[ 67 -51 -15  58 -13  10 -34] 67
[ 43   7  -3  29  78 -17] 43
[ 71 -36 -22  37 -15  49 -32] 71
[ 31   2 -21  74   7] 31
[ 33  14 -27 -81 -25 -15  -1] 33
[-44  51  74  -6  36  31 -46] -44
[ 60  -8  -3  69 -70] 60
[ 71 -65  80  26  38] 71
[-11 -59   8  36] -11
[ 31  38 -59 -38] 31
---
[ 56 -68 -27  81 -10 -79] Out: 81, -79

[[ 65  34  63 -57 -15]
 [ 20 -29 -66   3 -62]] Out: 65, -66

[  5 -11  29  27  72   9 -53] Out: 72, -53

[[ 34 -46  -6   1]
 [ 76 -51  44 -18]] Out: 76, -51

[-51 -54  69  67 -40] Out: 69, -54

[[-32 -60 -14  42]
 [ 30  39  22 -26]] Out: 42, -60

[ 47 -44 -22  79 -62  27  19] Out: 79, -62

[-13 -31  80  -5] Out: 80, -31
---
Q:
[[-26  14 -10   1   5   0  -3]
 [ 19 -14   6  -2  -6   0   0]
 [  6  64  -4  21 -79   0 -51]]
A: -6

Q:
[[-20   8   6  15   3]
 [  5   5  21  67 -14]]
A: 21

Q:
[[ 35  -2 -36  21 -49 -18]
 [ 45  -7   0  -8 -30  60]]
A: -8

Q:
[[ -2 -19 -28  -8  53   7]
 [  3  31  41  11 -80  -9]]
A: 11

Q:
[[  0   1   0  -1   1]
 [-48 -11  20 -59 -17]
 [ -3   2  -1   2   4]]
A: 20

Q:
[[-20 -21  -3   7]
 [-23 -22  -2  15]
 [-11 -60 -14   9]]
A: -22

Q:
[[ 32 -42 -42 -42  10  66]
 [-64   8  20  20  -2  45]]
A: 20

Q:
[[-61  39 -26 -56 -81]
 [-14 -16 -52  40 -15]]
A: -52

Q:
[[-24 -31  -3  -6]
 [ 22  61 -67  61]]
A: 61

Q:
[[-29 -32  53 -51 -83]
 [ -3  10 -50  34  66]]
A: -50
---
[-1.6 -1.6  1.1 -0.9  0.8 -0.2 -0.6] -> -1.6

[[ -5.194   5.695  -9.432   3.058  -3.146  -7.588]
 [ -5.732  -6.214 -15.728   2.198 -20.969 -12.419]
 [  4.420   8.671  20.761   2.052 -19.248 -15.291]] -> -5.194

[[-12.6   2.0  -1.5   1.4   7.2   3.2]
 [ -8.1  -4.0   8.6  24.0  12.9  -5.2]
 [ 10.2 -16.2   3.3  -0.3  -4.6   7.7]] -> -12.6

[[-0.16 -0.13  0.09 -0.19]
 [ 0.15  0.03  0.17  0.11]] -> -0.16

[-18.7   2.6   0.1  18.3 -16.6] -> -18.7

[  1.873  -3.054  10.826 -18.873   5.356 -12.724] -> 1.873

[[-0.001  0.006 -0.024 -0.003 -0.162]
 [ 0.009  0.003  0.140  0.004  0.132]
 [ 0.012  0.010 -0.016  0.008  0.122]] -> -0.001

[[ 0.02  0.19  0.01  0.13  0.04  0.09]
 [ 0.09 -0.12  0.16 -0.10  0.05 -0.11]
 [ 0.09 -0.10  0.17 -0.10  0.05 -0.13]] -> 0.02

[-1.4 -0.2  1.6 -0.8] -> -1.4

[[-128.551 -145.166   83.946   31.807 -147.270 -137.240   28.906]
 [ 117.205  -64.923  -39.972  107.458  -20.315  -15.145  -62.943]] -> -128.551
---
Q: 74	60	-43	28	-44	-23
A: 60

Q: -61	16	-71	81	-58	55
A: 55

Q:
5	-81	19	-14	35
26	56	48	-72	15
-31	-49	-5	-6	-74
A: 48

Q:
32	-21	-38	4	19	-9	-6
-55	35	68	-7	-36	14	12
A: 35

Q: 51	43	-23	76	21	41	-4
A: 51

Q: -23	62	-6	-57	-7	-35	77
A: 62

Q:
11	-12	70	9
44	-16	1	43
39	-67	14	8
A: 44

Q:
48	-55	29	-13	4
-15	-21	6	-28	-55
-15	-37	23	-23	-75
A: 29

Q: -60	-51	-1	-3
A: -3
---
[-76 -15 -48  80  -7 -40  20] >> -48

[[ 43 -71 -13  31  -7  15]
 [-22  43  12   3  -4  11]
 [  3 -75   2 -16   9  43]] >> -13

[ 41  -4  43 -65 -67 -20] >> 43

[ 74  39 -72   1  66] >> -72

[[-30 -38  11   2 -22  -6 -21]
 [ 13  36 -16  10 -32  41  -1]
 [  7 -23  70  67  23  -4 -48]] >> 11

[[ 25  44 -29 -45]
 [  6 -56 -72  38]] >> -29

[ 10  67 -83  -5 -46] >> -83

[ 33  36  41  70 -39   9] >> 41
---
[[-38  15  60 -51  47  19]
 [ 11 -11 -14  64   6  56]]: 56

[[  2 -33   7 -57  36]
 [-12  35 -22  50  -4]
 [  4  12  64  -6  73]]: -4

[[  0 -17   2   3 -47  30]
 [  7  -5  75 -33  16 -81]
 [ 16 -14 -12   2 -16  24]]: -81

[[ 35  21   2 -82]
 [-30   2 -28  23]
 [ 30   5  13  -3]]: 23

[[-10  33  11   8 -22]
 [ -4 -26  59  36 -11]]: -11

[[ 33 -37  63 -59]
 [-29   5 -16  40]
 [  5  17   0 -22]]: 40
---
[71 21 56 56 50 38 54] Answer: 54
[-10  43  37  24   4  16  59] Answer: 59
[ 12 -65 -77  19 -35  48] Answer: 48
[  9 -31  -3  62  14] Answer: 14
[-55  62  -8  18 -50] Answer: -50
[ 21  32 -50 -33  38 -83] Answer: -83
[ -4 -31  28  83] Answer: 83
[-61  64 -44  78 -19  14  71] Answer: 71
[-68  -2  26  59] Answer: 59
---
[[-28 -13  26 -37  -4 -50 -52  17  26  21]
 [ 39  12 -16   2 -11  35 -27 -25 -61 -12]
 [-15 -31  15  29 -26  -5  -5 -42  43  37]
 [-49  26 -71  19  23  14   1  28 -34   6]
 [-11   6 -19   2  -7   8 -14 -36  45  33]] → 21

[[ -2  -4  -4  -3   1  -8]
 [-21   5  -7   9  12  13]
 [ -4  11  23  -2  -1  35]
 [  3 -20 -11   2  -4  26]
 [ 15 -43  -9  -3   5  11]
 [-20  17 -10  -8  -2  31]
 [ 10  21  -1   5   3   7]
 [-12 -78   6   2   3  -4]
 [-20   1  25   5  -3  -6]
 [ -5  43 -39   0  -2  46]] → -8

[[ 14  -1 -32 -55 -12  17 -28 -19 -17 -16 -15 -20  20]
 [ 17 -13   8  12 -15 -16 -23 -25  -1 -10  17  32  -6]
 [-16  -8 -23  40  -5  68   4  31 -11  -7   9 -27  24]
 [ 31 -10  31 -26  12  -2   5 -39  15  -5  28 -19   3]
 [ 26  -4  22  16 -11 -42   5  44   2  -4  -1  -9 -22]
 [  6 -39  15   6  -7  13  -2  17  36  -4  16  42 -15]
 [ 19  -9  12  29 -14  32 -10 -25  40  29  57  22  24]
 [-30  29  -3 -12  49  33  14   1 -17   3  11  37  46]
 [ 23 -19  21   8   4  11 -34  -8  21  33  52  30  16]] → 20

[[ 64  64  -5 -30  75 -34  30 -23 -14  -4 -11 -30  12  13  52  65]
 [-25  73  56  62 -54  30  12  -9  32  33  35 -18   9   8 -15   7]
 [ 37 -77  35  52  71 -30  -9  31  39 -71 -10   4  -9 -41 -62   9]
 [-52 -21  53 -75  61 -44 -64 -35 -16 -24  61 -76  -9   3  40 -56]
 [-20  39  22  37 -52  56  32  31  70  37  10   0  12 -59  12  53]
 [ 30   6 -43  54  58   4 -74  63  37  50   7  36 -13   9 -29 -73]
 [-26  40  51 -76  51  17   1 -16 -11  47 -41 -74 -32 -42  -5 -60]] → 65

[[ -5 -19   0 -41   2 -25  -6 -17  -9 -15  -9   9]
 [  0   5  15 -24 -62  -2 -41 -21 -26 -19  -9  17]
 [  6  -5 -15  20   6   1  14   9  11   3  -6  -5]
 [ 27  -2 -14   2  -5 -36 -14 -34 -15 -21  -6  26]
 [ -2  18   1  -1  -3   0  -9  14  -2 -16 -28  10]
 [ 14   4  12   3   2   5   9   5  21  -6 -36  14]
 [ 13  14 -22  41   8 -21  13  -1 -15  50  -9   2]
 [  8 -18   5  -3  -9 -16 -25   1 -32  -7  -7   9]
 [ 19  -8  16 -40 -22 -18 -44 -40 -23   2 -32  28]
 [ 17   2  14  -7 -11 -21 -35 -26 -23  -5   4  14]
 [ 26  20  -1  -4 -17 -11 -18 -30  -5 -14   5  12]] → 9
